Here is a tiny trained network, its code and every weight. The questions are about switching its units off for an input and a class, where a switched-off unit gives its printed mean instead of its output.

import numpy as np


def w(rows, s, z=0):
    codes = np.array(rows[::2]) - 128.0
    scale = np.full(codes.shape[1], s)
    scale[-1] = z or s
    return codes * scale


def norm(h):
    return h / np.sqrt((h * h).mean(-1, keepdims=True) + 1e-5)


def f(y):
    return y / 2 * (1 + np.tanh(0.7978845608 * (y + 0.044715 * y**3)))


def log_softmax(a):
    a = a - a.max(-1, keepdims=True)
    return a - np.log(np.exp(a).sum(-1, keepdims=True))


def net(x, mask):
    res = np.array(x, float).reshape(1, 3) / 4 @ E
    u = 0
    for l in range(2):
        y = f(norm(res) @ A[l][:, :-1].T + A[l][:, -1])
        res = res + np.where(mask[u : u + 9], y, B[l][:, -1]) @ B[l][:, :-1]
        u += 9
    return log_softmax(norm(res)[-1] @ U[:, :-1].T + U[:, -1])


A, B = {}, {}
E = w([
[126,141,171,58,119,165,89,79,173,53],'x0',
[108,248,121,149,194,68,84,241,139,104],'x1',
[132,123,195,148,126,158,135,253,223,119],'x2',
],0.0063)
A[0] = w([
[142,76,191,194,90,217,141,184,155,141,4],'L0N1',
[83,205,125,177,180,126,105,197,109,88,189],'L0N2',
[41,165,193,63,185,115,90,27,98,101,65],'L0N3',
[180,2,107,161,103,149,108,162,124,141,243],'L0N4',
[44,135,179,21,108,196,84,140,216,81,103],'L0N5',
[167,204,199,148,105,123,99,181,212,120,157],'L0N6',
[78,221,131,188,124,40,131,123,119,148,77],'L0N7',
[82,101,136,8,115,220,148,78,165,117,70],'L0N8',
[67,192,136,46,114,129,42,165,123,42,8],'L0N9',
],0.0064,0.0032)
B[0] = w([
[56,104,244,29,114,185,173,217,148,128,182],'L0N1',
[136,122,160,163,150,118,104,75,95,87,254],'L0N2',
[54,119,165,135,100,135,74,90,110,144,203],'L0N3',
[102,161,168,74,121,56,29,134,135,144,229],'L0N4',
[237,95,98,65,175,133,224,111,102,126,225],'L0N5',
[94,86,53,178,111,49,140,110,111,170,225],'L0N6',
[157,82,140,81,103,254,173,63,191,92,197],'L0N7',
[46,134,55,202,188,158,175,161,125,91,222],'L0N8',
[99,199,210,73,87,129,98,194,82,181,192],'L0N9',
],0.0066,0.0059)
A[1] = w([
[149,113,184,109,92,122,141,188,135,143,148],'L1N1',
[125,152,125,138,178,113,155,109,72,82,151],'L1N2',
[131,101,135,169,158,125,173,161,182,90,150],'L1N3',
[163,105,87,79,90,107,117,130,93,130,150],'L1N4',
[116,117,138,164,130,51,58,111,121,129,250],'L1N5',
[129,137,179,68,141,127,92,111,111,153,86],'L1N6',
[246,158,125,105,147,75,123,156,129,139,93],'L1N7',
[165,128,162,88,172,143,147,113,139,80,203],'L1N8',
[82,113,119,164,130,178,124,86,106,137,143],'L1N9',
],0.012,0.0023)
B[1] = w([
[118,220,136,143,93,127,65,55,78,53,219],'L1N1',
[139,182,171,141,45,160,59,119,151,49,252],'L1N2',
[139,67,81,131,178,126,216,123,163,156,208],'L1N3',
[92,87,165,93,190,158,194,178,231,142,170],'L1N4',
[126,51,90,85,166,134,221,187,119,201,253],'L1N5',
[68,131,152,88,169,62,159,168,181,165,214],'L1N6',
[180,141,91,190,72,239,48,20,125,70,161],'L1N7',
[165,75,54,216,122,107,85,127,102,255,199],'L1N8',
[211,173,134,188,124,122,99,172,143,103,254],'L1N9',
],0.007,0.0064)
U = w([
[163,54,72,132,154,127,250,167,156,178,191],'0',
[205,193,90,200,68,200,73,85,110,64,169],'1',
[89,197,179,58,87,85,96,148,124,120,1],'2',
],0.012,0.00092)

Each question gives the input, the list of numbers given to net, and the class t.
The units are the neurons (one row each of A and B). Each row of codes is followed by its name. A weight is (code - 128) times the scale printed after its matrix; where a second scale follows, it is the last column's (A, B and U).
mask holds one flag per neuron, layer by layer. A switched-off neuron (its flag False) gives its mean, the last column of its row in B, instead of its output. The means were averaged over made-up inputs and are rounded, as every weight is.
A unit's drop is (log p(t) with every unit on - log p(t) with that unit switched off) / (log p(t) with every unit on - log p(t) with every unit switched off).
The circuit of an input: a set's keep is (log p(t) with only the set's units on - log p(t) with every unit switched off) / (log p(t) with every unit on - log p(t) with every unit switched off). Starting from the 12 units with the biggest drops (on a tie, the unit counted first), units are removed one at a time, each time the one whose removal leaves the highest keep (on an exact tie, the one counted first), for as long as the keep stays at least 0.8.
circuit, biggest first: the units of the circuit, biggest drop first
most important unit: the unit with the biggest drop
top k neurons: the k neurons with the biggest drops, biggest first
drop when u is switched off: that unit's drop, to one decimal
input [-3,1,-6], class 1: top 2 neurons : [L0N4; L0N6]
input [0,-4,4], class 2: most important unit : L0N4
input [5,1,8], class 1: circuit, biggest first : [L1N7; L0N5]
input [-2,7,2], class 0: circuit, biggest first : [L0N6; L1N5]
input [-2,6,1], class 0: top 2 neurons : [L0N5; L1N5]
input [6,7,6], class 1: circuit, biggest first : [L0N5; L1N7]
input [-1,8,0], class 1: top 2 neurons : [L1N2; L0N4]
input [-1,6,1], class 0: top 2 neurons : [L1N5; L0N5]
input [-2,8,-5], class 1: top 2 neurons : [L0N4; L0N7]
input [7,8,2], class 1: top 4 neurons : [L0N5; L1N7; L0N4; L0N1]
input [8,1,-7], class 2: top 2 neurons : [L0N3; L0N9]
input [-2,8,8], class 0: top 2 neurons : [L0N6; L1N3]
input [7,5,1], class 1: top 3 neurons : [L0N5; L1N7; L0N4]
input [-2,-8,6], class 2: circuit, biggest first : [L0N4]
input [-1,-1,6], class 2: top 2 neurons : [L0N1; L1N1]
input [-6,-8,2], class 2: drop when L1N1 is switched off : 0.1
input [-3,1,-1], class 1: drop when L1N5 is switched off : 0.2
input [-6,-3,1], class 2: drop when L1N3 is switched off : 0.0
